Here is a tiny trained network, its code and every weight. The questions are about switching its units off for an input and a target symbol, where a switched-off unit gives its printed mean instead of its output.

import numpy as np


def w(rows, s, z=0):
    codes = np.array(rows[::2]) - 128.0
    scale = np.full(codes.shape[1], s)
    scale[-1] = z or s
    return codes * scale


def norm(h):
    return h / np.sqrt((h * h).mean(-1, keepdims=True) + 1e-5)


def f(y):
    return y / 2 * (1 + np.tanh(0.7978845608 * (y + 0.044715 * y**3)))


def softmax(a):
    e = np.exp(a - a.max(-1, keepdims=True))
    return e / e.sum(-1, keepdims=True)


def log_softmax(a):
    a = a - a.max(-1, keepdims=True)
    return a - np.log(np.exp(a).sum(-1, keepdims=True))


def net(x, mask):
    ids = ['βγδεηθλπφψ'.index(c) for c in x.split()]
    T = len(ids)
    res = E[ids] + P[:T]
    q, k, v = (norm(res) @ M[0].T for M in (Q, K, V))
    z = softmax(np.where(np.tri(T) > 0, q @ k.T / 2**0.5, -1e9)) @ v
    res = res + np.where(mask[0], z, O[0][:, -1]) @ O[0][:, :-1]
    y = f(norm(res) @ A[0][:, :-1].T + A[0][:, -1])
    res = res + np.where(mask[1:9], y, B[0][:, -1]) @ B[0][:, :-1]
    return log_softmax(norm(res)[-1] @ U[:, :-1].T + U[:, -1])


Q, K, V, O, A, B = {}, {}, {}, {}, {}, {}
E = w([
[83,237,200,125,64,253],'β',
[133,197,123,98,196,94],'γ',
[32,94,22,151,209,21],'δ',
[94,187,116,112,104,114],'ε',
[163,153,39,174,66,156],'η',
[125,104,142,220,188,114],'θ',
[111,115,136,210,144,132],'λ',
[95,189,114,116,109,113],'π',
[26,185,155,119,163,147],'φ',
[151,94,165,89,137,144],'ψ',
],0.019)
P = w([
[185,110,101,67,116,142],'0',
[20,94,164,149,4,42],'1',
[191,85,111,92,133,168],'2',
[72,92,225,179,79,72],'3',
[176,84,118,95,144,189],'4',
[82,126,218,155,84,82],'5',
[174,78,114,106,154,193],'6',
[100,147,208,138,84,73],'7',
[166,80,105,113,151,198],'8',
[115,162,198,132,87,66],'9',
[174,88,94,115,147,200],'10',
[148,189,191,129,85,53],'11',
[182,94,88,126,145,200],'12',
],0.014)
Q[0] = w([
[88,185,160,146,179,149],'h0',
[246,22,126,49,133,236],'h0',
],0.011)
K[0] = w([
[117,255,238,156,195,235],'h0',
[78,46,254,74,59,214],'h0',
],0.0072)
V[0] = w([
[97,253,73,211,165,100],'h0',
[72,78,130,36,143,182],'h0',
],0.0053)
O[0] = w([
[6,106,203,114,113,152,1],'h0',
[84,128,98,124,200,179,188],'h0',
],0.015,0.0041)
A[0] = w([
[70,57,213,146,63,69,196],'n0',
[129,209,57,159,208,213,141],'n1',
[94,84,122,114,192,201,67],'n2',
[27,29,193,112,33,95,3],'n3',
[19,134,244,96,194,155,72],'n4',
[65,153,97,213,23,62,200],'n5',
[111,128,144,113,201,197,73],'n6',
[125,97,203,130,200,11,156],'n7',
],0.012,0.0065)
B[0] = w([
[127,7,105,159,46,94,241],'n0',
[146,89,124,154,122,158,254],'n1',
[114,177,90,143,124,110,143],'n2',
[65,191,25,57,27,156,181],'n3',
[158,116,127,130,124,88,211],'n4',
[54,112,176,126,83,104,215],'n5',
[137,166,143,150,65,115,150],'n6',
[106,190,159,139,160,141,224],'n7',
],0.019,0.0085)
U = w([
[63,111,93,83,58,135,199],'β',
[162,38,184,136,73,54,22],'γ',
[129,85,247,186,142,116,57],'δ',
[134,210,165,78,151,99,230],'ε',
[143,189,62,210,92,88,3],'η',
[101,117,150,59,137,167,104],'θ',
[87,152,163,182,108,253,78],'λ',
[183,48,88,112,169,129,188],'π',
[99,120,144,76,142,166,88],'φ',
[55,126,90,145,194,145,165],'ψ',
],0.011,0.0046)

Each question gives the input, a string of symbols that net reads in full, and the target symbol t.
The units are the heads (2 rows each of Q, K, V and O) and the neurons (one row each of A and B). Each row of codes is followed by its name. A weight is (code - 128) times the scale printed after its matrix; where a second scale follows, it is the last column's (O, A, B and U).
mask holds one flag per unit, heads first, then neurons. A switched-off unit (its flag False) gives its mean, the last column of its rows in O or B, instead of its output. The means were averaged over made-up inputs and are rounded, as every weight is.
A unit's drop is (log p(t) with every unit on - log p(t) with that unit switched off) / (log p(t) with every unit on - log p(t) with every unit switched off).
The circuit of an input: a set's keep is (log p(t) with only the set's units on - log p(t) with every unit switched off) / (log p(t) with every unit on - log p(t) with every unit switched off). Starting from all 9 units, units are removed one at a time, each time the one whose removal leaves the highest keep (on an exact tie, the one counted first), for as long as the keep stays at least 0.8.
circuit, biggest first: the units of the circuit, biggest drop first
unit that matters most: the unit with the biggest drop
k most important neurons: the k neurons with the biggest drops, biggest first
drop when u is switched off: that unit's drop, to one decimal
input π ψ ψ ψ, target δ: circuit, biggest first -> [h0 n7 n3]
input θ ψ δ δ γ φ γ, target η: circuit, biggest first -> [n6 n5]
input ψ γ ψ ψ, target δ: circuit, biggest first -> [h0 n3 n7]
input ψ γ ψ ψ γ β θ δ ψ λ ψ γ, target δ: circuit, biggest first -> [h0 n3]
input ψ γ δ β θ, target λ: circuit, biggest first -> [n0]
input γ ψ ψ λ ε ψ ψ ψ ψ ψ, target ε: circuit, biggest first -> [n0 h0]
input ψ ψ γ β γ, target λ: 4 most important neurons -> [n0 n1 n4 n6]
input θ δ ψ ψ ψ π θ ψ λ, target π: circuit, biggest first -> [h0 n5]
input ψ δ γ η β θ γ, target λ: circuit, biggest first -> [n1 n0]
input θ γ ψ θ ψ λ, target β: circuit, biggest first -> [h0 n3]
input γ β ψ β φ ψ ψ θ δ, target ψ: circuit, biggest first -> [n0 n4]
input β θ β γ λ, target λ: 2 most important neurons -> [n0 n4]
input φ γ θ, target η: 3 most important neurons -> [n2 n6 n5]
input γ β ψ β θ η θ, target λ: unit that matters most -> n0
input φ γ π, target η: 2 most important neurons -> [n2 n0]
input θ φ ψ ψ π η ψ β ψ π γ β, target γ: circuit, biggest first -> [h0 n4 n7 n3]
input γ γ θ, target δ: 2 most important neurons -> [n3 n7]
input γ ψ ψ ψ η γ γ φ γ γ, target ε: 3 most important neurons -> [n7 n1 n5]
input ψ ψ ψ γ ψ δ θ ψ, target ε: circuit, biggest first -> [h0 n0]
input δ ψ γ γ β ψ δ, target ψ: 2 most important neurons -> [n0 n3]
input γ ψ γ θ π γ, target δ: most important neuron -> [n7]
input φ γ ψ γ ψ θ ψ θ ψ ψ γ γ φ, target η: 4 most important neurons -> [n2 n4 n0 n6]
input ψ π γ λ, target β: circuit, biggest first -> [n3 h0]
input θ γ θ φ φ ψ ψ π θ ψ ψ ψ λ, target π: 2 most important neurons -> [n7 n5]
input β β η ψ, target β: 2 most important neurons -> [n3 n7]
input θ γ ψ, target π: drop when n7 is switched off -> 0.1
input λ ε ψ ψ ψ ψ ψ θ, target β: drop when n0 is switched off -> 0.1
input ε ψ γ ψ ψ ψ ψ β ψ, target π: drop when n7 is switched off -> 0.2
input ψ φ ψ ψ ε, target π: drop when n4 is switched off -> 0.0
